In the rows, 128 means zero.
Each row has two labels, one from each of two sets.
[128 116 119 155 166 108 148 106 202 148 126  93 115 141 144 143] : <54>/<39>
[139 129 123 138 132 115 149 135 195 116 129  73 118 128 122 150] : <54>/<40>
[153 130 112 148 143 132 145 135 193 134 131  66 105 136 130 155] : <54>/<39>
[147 142 114  97 122 161 120 150  90 113 126 156 137 128 112 152] : <54>/<39>
[151 127 120 166 137 112 151 135 219 138 130  30 109 129 137 148] : <54>/<40>
[118 140 130 115 108 146 107 142  32 116 139 149 127 108 113 129] : <54>/<43>
[126 125 122 147 140 127 127 112 100 132 129 124 120 132 134 125] : <54>/<43>
[150 142 120 153 125 134 116 161 117 125 141  73 115 114 112 140] : <54>/<40>
[124 140 117 118 135 133 152 142 119 132 126 125 120 123 132 155] : <54>/<39>
[149 135 116 107 137 154 127 152 140 120 126 128 127 131 125 155] : <54>/<40>
[160 137 117 153 103 140 136 173 170 119 137  29 117 110 107 137] : <53>/<40>
[153 130 122 150 115 152 130 134 118 115 129  96 127 129 120 144] : <53>/<43>
[145 125 114 155 143 121 142 119 200 143 128  82 109 137 138 142] : <53>/<39>
[155 136 120 141 113 152 121 144 127 121 134  97 119 126 126 132] : <53>/<39>
[175 122 109 169 139 125 156 143 252 137 129  32 110 139 129 143] : <54>/<39>
[126 137 122 100 133 143 123 146  99 123 127 170 135 131 125 144] : <54>/<39>
[141 134 113 152 132 134 122 141 149 136 142  97 116 136 137 133] : <54>/<39>
[118 123 122 137 141 136 129 104 106 130 127 133 116 140 131 142] : <53>/<43>
[122 131 119  90 155 123 138 142 153 133 122 147 124 139 136 160] : <53>/<39>
[128 132 116 115 146 147 106 142 106 141 126 180 127 136 141 134] : <53>/<39>
[140 138 125 111 127 137 117 149 128 127 133 141 128 126 124 141] : <53>/<39>
[159 121 114 219 124 121 144 108 215 142 137  10 101 122 136 112] : <54>/<43>
[127 137 131 109 118 135 105 169  78 127 144 142 128 138 122 127] : <54>/<39>
[154 125 116 184 138 107 149 123 234 142 133   7 103 129 129 140] : <54>/<40>
[127 116 128 131 143 126 131 105 111 136 118 157 117 135 141 153] : <53>/<43>

Each row has two labels, one from each of two sets.
[182 112 190 147 143 176 165 146 147 129 180 139 106  61  99  74] : meb/(99)
[123 131 110 118 160 136 147 146 159 124 144 152 138  88 121 128] : gisoz/(99)
[181 113 126 108 138 160 148 135 135 152 150 131 104  89  83 101] : fuva/(99)
[122 139 101 109 142 146 129 120 147 112 102 131 129  85 129 126] : gisoz/(91)
[149 124 143 124 133 145 133 139 135 129 141 119 135 104  99 101] : meb/(99)
[156 125 135 118 122 147 129 128 127 127 117 115  98  93 109  88] : meb/(101)
[173 127 140 113 121 123 129 137 144 115 165 119 111 101  88 127] : fuva/(94)
[134 162 137 125 127 116 116 121 159 121 132  89 113 113 146 101] : meb/(91)
[160 122 132 126 136 133 105 140 176 126 156 106  95 123  89 119] : meb/(94)
[188 131 142 132 109 143 156 134 156 123 185 101 126 119  63 101] : fuva/(101)
[132 126 112 122 133 172 154 117 143 126 110 121 134  89 135 107] : gisoz/(91)
[127 106 127 117 136 144 125 160 144 122 136 144 123  94 105 117] : gisoz/(99)
[134 140 118 144 149 138 120 159 144 113 136 113 101 107 129 119] : meb/(101)
[136 118 120 131 158 167 135 142  97 139 159 151 114  93 118 118] : meb/(99)
[132 156 119 140 134 149 152 110 148 107 121 107 130 107 129 102] : gisoz/(91)
[160 116 125 129 116 130 137 138 153 115 137 121 122 105  82 104] : fuva/(94)
[135 133 129 140 107 135 127 121 125 122 130 115 124  88 131 106] : meb/(91)
[152 120 127 126 141 149 122 150 148 140 134 113 151 106 123 128] : meb/(103)
[176 134 137 113 121 158 122 148 140 110 150 106  88  94 102  97] : meb/(94)
[158 115 130 122 115 131 129 137 116 128 140 141 124 119 104 122] : fuva/(99)
[139 149 114 116 143 149 147 131 140 137 148 147 160 106 116 109] : gisoz/(99)
[136 135 131 119  89 112 139 117 147 106 115 123 140 138 107 112] : fuva/(91)
[140 134 131 122 147 154 117 144 159 136 151 112 128 100 107 118] : meb/(91)
[171 115 130 152 130 149 150 140 125 133 150 138 124 114 109 112] : fuva/(101)
[153 125 126 132 152 154 162 132 164 133 166 132 145  83 121 111] : gisoz/(103)
[116 123 127 109 124 106 114 130 170 113 126 117 106 106 117 117] : meb/(94)
[131 121 176 117 146 165 116 163 147 136 160 124 100  87 127 122] : meb/(99)
[141 139 142 130 122 140 141 130 137 133 158  90 109  98 115  71] : meb/(91)
[142 136 125 129 152 158 122 169 140 142 148 139 121  90 108 121] : meb/(99)
[119 112 124 116 148 137 122 145 140 129 117 137 124  93 115 135] : meb/(99)
[124 136  95 137 126 133 165  94 129 130 100 111 126 133 124 113] : gisoz/(91)
[162 112 134 128 119 142 139 140 115 126 151 132 116 114 105 125] : fuva/(99)
[160 130 144 116 128 142 130 141 136 118 146 154  95  96 107  98] : meb/(99)
[139 140 137  90 120 129 105 117 144 107 116 117 102 102 112 109] : meb/(91)
[188 127 139 147 142 137 138 135 116 145 163 103 111  89  85  94] : meb/(101)

Each row has two labels, one from each of two sets.
[145 106 148 157 101 116 140 121 154 123  96 128 140 134 129 141] : riv/S
[123 151 128 174 164 134 148 122 141 106 159 113 110 131 140 150] : riv/F
[128 160 111 127 152 169 117 153 117 139 172 130  94 123 136 133] : Segi/F
[140 118 152 109 163 113  88 153 119 136 140 104 128 143 127 128] : Segi/U
[153 116 161 161 149 103 123 128 151 110 125 118 140 142 134 142] : Favu/U
[136 137 166 112 157 126  80 148 128 142 134 104 144 136 126 131] : puvig/F
[145 110 185 172 150  90 100 129 163 117 105  98 141 135 126 144] : Favu/F
[149 136 149 166 146 128 126 125 136 116 142 116 128 153 132 137] : Favu/F
[186  97 232 142  90  71  49 144 150 120  39  92 196 148 110 141] : Segi/S
[141 127 169 138 145 114  91 149 135 130 132 102 137 133 132 135] : Segi/F
[144 126 159 135 144 129  90 158 134 130 146 105 138 143 129 134] : Segi/F
[127 134 115 161 108 148 154 121 142 123 128 151 128 117 135 142] : riv/S
[134 120 162 171 144  99 111 130 151 112 115 108 135 135 124 145] : riv/F
[132 144 115 159  98 163 155 123 132 123 143 144 134 121 138 133] : riv/S
[128 129 160 116 152 109  71 150 135 136 115 106 135 141 122 128] : puvig/F
[171  97 186 147  99  92 107 124 157 123  71 110 178 137 117 141] : riv/S
[138 133 123 115  89 165 121 141 114 141 118 144 137 116 123 129] : Segi/S
